Below is a small trained network, with its code and all its weights. Each question gives an input and a class and asks what happens when units are switched off, that is, made to give their printed mean instead of their output.

import numpy as np


def w(rows, s, z=0):
    codes = np.array(rows[::2]) - 128.0
    scale = np.full(codes.shape[1], s)
    scale[-1] = z or s
    return codes * scale


def norm(h):
    return h / np.sqrt((h * h).mean(-1, keepdims=True) + 1e-5)


def f(y):
    return np.maximum(y, 0)


def log_softmax(a):
    a = a - a.max(-1, keepdims=True)
    return a - np.log(np.exp(a).sum(-1, keepdims=True))


def net(x, mask):
    res = np.array(x, float).reshape(1, 8) / 4 @ E
    u = 0
    for l in range(2):
        y = f(norm(res) @ A[l][:, :-1].T + A[l][:, -1])
        res = res + np.where(mask[u : u + 16], y, B[l][:, -1]) @ B[l][:, :-1]
        u += 16
    return log_softmax(norm(res)[-1] @ U[:, :-1].T + U[:, -1])


A, B = {}, {}
E = w([
[2,202,171,169,122,130,106],'x0',
[187,244,172,115,176,150,220],'x1',
[169,128,204,121,150,89,50],'x2',
[149,176,89,170,101,104,98],'x3',
[124,129,126,124,128,129,133],'x4',
[149,83,146,245,175,181,155],'x5',
[161,147,149,116,74,239,76],'x6',
[122,130,122,131,127,129,132],'x7',
],0.0059)
A[0] = w([
[130,171,131,27,50,106,109,60],'0.n0',
[132,109,152,180,147,106,153,64],'0.n1',
[95,67,191,71,150,153,133,144],'0.n2',
[84,187,135,152,161,161,145,78],'0.n3',
[97,129,122,57,129,104,131,24],'0.n4',
[162,120,105,96,125,160,110,64],'0.n5',
[107,47,92,116,102,145,15,30],'0.n6',
[190,114,140,129,154,110,110,43],'0.n7',
[118,162,82,83,123,82,118,78],'0.n8',
[151,136,131,145,103,200,91,4],'0.n9',
[208,91,100,126,103,144,133,149],'0.n10',
[133,166,41,176,53,135,156,134],'0.n11',
[172,167,112,162,145,101,68,64],'0.n12',
[140,132,161,83,4,226,112,67],'0.n13',
[162,135,230,130,149,83,60,75],'0.n14',
[104,97,169,91,137,156,199,150],'0.n15',
],0.011,0.0031)
B[0] = w([
[154,86,186,245,191,245,146,233],'0.n0',
[127,56,140,161,146,122,150,170],'0.n1',
[204,226,18,201,81,60,65,206],'0.n2',
[140,72,127,48,121,154,42,202],'0.n3',
[122,95,125,253,168,130,121,170],'0.n4',
[60,128,115,82,189,101,102,165],'0.n5',
[159,106,171,79,14,148,226,245],'0.n6',
[108,112,73,90,157,200,91,169],'0.n7',
[146,59,85,198,176,158,167,184],'0.n8',
[135,123,236,190,187,41,107,179],'0.n9',
[43,165,129,99,216,156,80,220],'0.n10',
[199,168,76,126,112,150,73,223],'0.n11',
[208,172,11,129,81,62,120,170],'0.n12',
[144,180,164,168,185,30,59,254],'0.n13',
[45,248,40,194,110,203,173,221],'0.n14',
[208,168,31,164,61,118,57,212],'0.n15',
],0.0064,0.0058)
A[1] = w([
[78,125,105,145,93,174,84,165],'1.n0',
[51,163,165,124,136,129,78,42],'1.n1',
[159,118,121,61,171,147,131,39],'1.n2',
[104,39,172,125,102,122,70,154],'1.n3',
[163,199,90,104,113,132,126,30],'1.n4',
[107,114,109,107,205,2,149,35],'1.n5',
[180,120,95,132,157,138,106,113],'1.n6',
[187,100,105,66,191,111,128,53],'1.n7',
[126,101,64,124,111,48,227,151],'1.n8',
[166,181,208,97,150,107,188,68],'1.n9',
[151,80,210,201,190,103,118,103],'1.n10',
[101,113,98,96,150,144,109,1],'1.n11',
[39,181,161,116,104,154,100,93],'1.n12',
[92,117,82,87,176,187,90,176],'1.n13',
[162,168,204,117,171,151,182,58],'1.n14',
[187,255,164,74,185,163,194,154],'1.n15',
],0.0097,0.0027)
B[1] = w([
[159,115,95,102,153,110,173,215],'1.n0',
[82,126,79,70,164,135,110,162],'1.n1',
[90,109,80,84,131,59,88,147],'1.n2',
[149,112,190,68,114,164,192,162],'1.n3',
[133,114,97,165,50,112,126,203],'1.n4',
[75,222,254,125,124,94,90,150],'1.n5',
[124,148,155,178,106,156,145,224],'1.n6',
[36,112,104,80,131,110,30,165],'1.n7',
[155,208,182,85,139,154,121,188],'1.n8',
[108,100,197,70,37,125,201,141],'1.n9',
[50,151,144,154,158,195,161,190],'1.n10',
[77,171,100,128,108,149,122,132],'1.n11',
[92,68,76,23,167,151,135,167],'1.n12',
[97,153,108,123,121,179,132,195],'1.n13',
[57,76,140,134,75,92,163,155],'1.n14',
[120,50,151,88,58,83,176,254],'1.n15',
],0.0083,0.0066)
U = w([
[132,158,76,140,115,151,137,227],'0',
[116,143,115,140,128,145,127,250],'1',
[143,28,182,83,54,85,191,37],'2',
[107,60,134,211,200,188,159,76],'3',
[123,182,230,125,191,81,77,111],'4',
[83,56,48,45,208,111,50,2],'5',
[245,132,48,182,138,30,79,14],'6',
[135,122,118,143,142,137,117,134],'7',
],0.011,0.005)

Each question gives the input, the list of numbers given to net, and the class t.
The units are the neurons (one row each of A and B). Each row of codes is followed by its name. A weight is (code - 128) times the scale printed after its matrix; where a second scale follows, it is the last column's (A, B and U).
mask holds one flag per neuron, layer by layer. A switched-off neuron (its flag False) gives its mean, the last column of its row in B, instead of its output. The means were averaged over made-up inputs and are rounded, as every weight is.
A unit's drop is (log p(t) with every unit on - log p(t) with that unit switched off) / (log p(t) with every unit on - log p(t) with every unit switched off).
The circuit of an input: a set's keep is (log p(t) with only the set's units on - log p(t) with every unit switched off) / (log p(t) with every unit on - log p(t) with every unit switched off). Starting from the 12 units with the biggest drops (on a tie, the unit counted first), units are removed one at a time, each time the one whose removal leaves the highest keep (on an exact tie, the one counted first), for as long as the keep stays at least 0.8.
circuit, biggest first: the units of the circuit, biggest drop first
most important unit: the unit with the biggest drop
k most important neurons: the k neurons with the biggest drops, biggest first
k most important neurons of layer l: the k neurons of layer l with the biggest drops, biggest first
input [-3,7,3,8,4,4,-8,4], class 4: circuit, biggest first -> (1.n5 0.n15)
input [8,-8,7,3,8,0,7,4], class 2: most important unit -> 0.n6
input [-5,5,8,-7,4,-5,2,-6], class 0: 2 most important neurons of layer 0 -> (0.n14 0.n2)
input [-2,4,-6,-4,-2,5,-7,-2], class 4: circuit, biggest first -> (0.n0 0.n14 1.n5)
input [-8,8,-3,-2,5,6,-2,-7], class 2: 3 most important neurons -> (1.n15 0.n0 0.n3)
input [6,6,8,1,2,-4,-6,5], class 0: 2 most important neurons -> (0.n14 0.n6)
input [-1,-7,-2,7,5,6,-1,-3], class 2: circuit, biggest first -> (0.n6 0.n14)
input [8,-2,7,0,2,2,6,0], class 5: circuit, biggest first -> (1.n12 1.n1)
input [8,0,1,6,4,-2,-8,6], class 4: circuit, biggest first -> (1.n5 0.n14)
input [-1,-2,-7,-8,-1,-4,7,5], class 6: circuit, biggest first -> (0.n2 0.n13)
input [-8,6,-7,-2,-8,-6,-4,5], class 5: 4 most important neurons of layer 0 -> (0.n14 0.n6 0.n2 0.n10)
input [7,7,-4,1,-5,-1,6,4], class 2: circuit, biggest first -> (1.n15 0.n14)
input [7,4,3,6,-5,-7,1,-2], class 3: 2 most important neurons of layer 0 -> (0.n0 0.n8)
input [6,1,-6,-1,-3,3,-8,-7], class 4: 4 most important neurons -> (0.n0 0.n14 1.n5 0.n10)
input [-3,2,7,7,-2,-2,-3,-1], class 0: circuit, biggest first -> (0.n14)
input [-1,3,8,4,4,5,4,-5], class 0: 2 most important neurons -> (0.n14 0.n12)
input [7,-2,-3,7,-6,-4,2,-4], class 5: 2 most important neurons of layer 0 -> (0.n2 0.n15)
input [-8,-6,0,6,5,5,-3,1], class 5: 3 most important neurons of layer 0 -> (0.n10 0.n14 0.n0)
input [4,-8,-5,-7,7,0,-1,-6], class 2: 4 most important neurons of layer 0 -> (0.n6 0.n14 0.n11 0.n12)
input [4,-7,3,-1,4,-5,2,4], class 2: most important unit -> 0.n6
input [-8,2,-1,-6,-6,5,3,2], class 5: 2 most important neurons of layer 1 -> (1.n7 1.n2)
input [-2,6,5,-2,2,-7,3,4], class 3: 2 most important neurons -> (0.n0 0.n6)
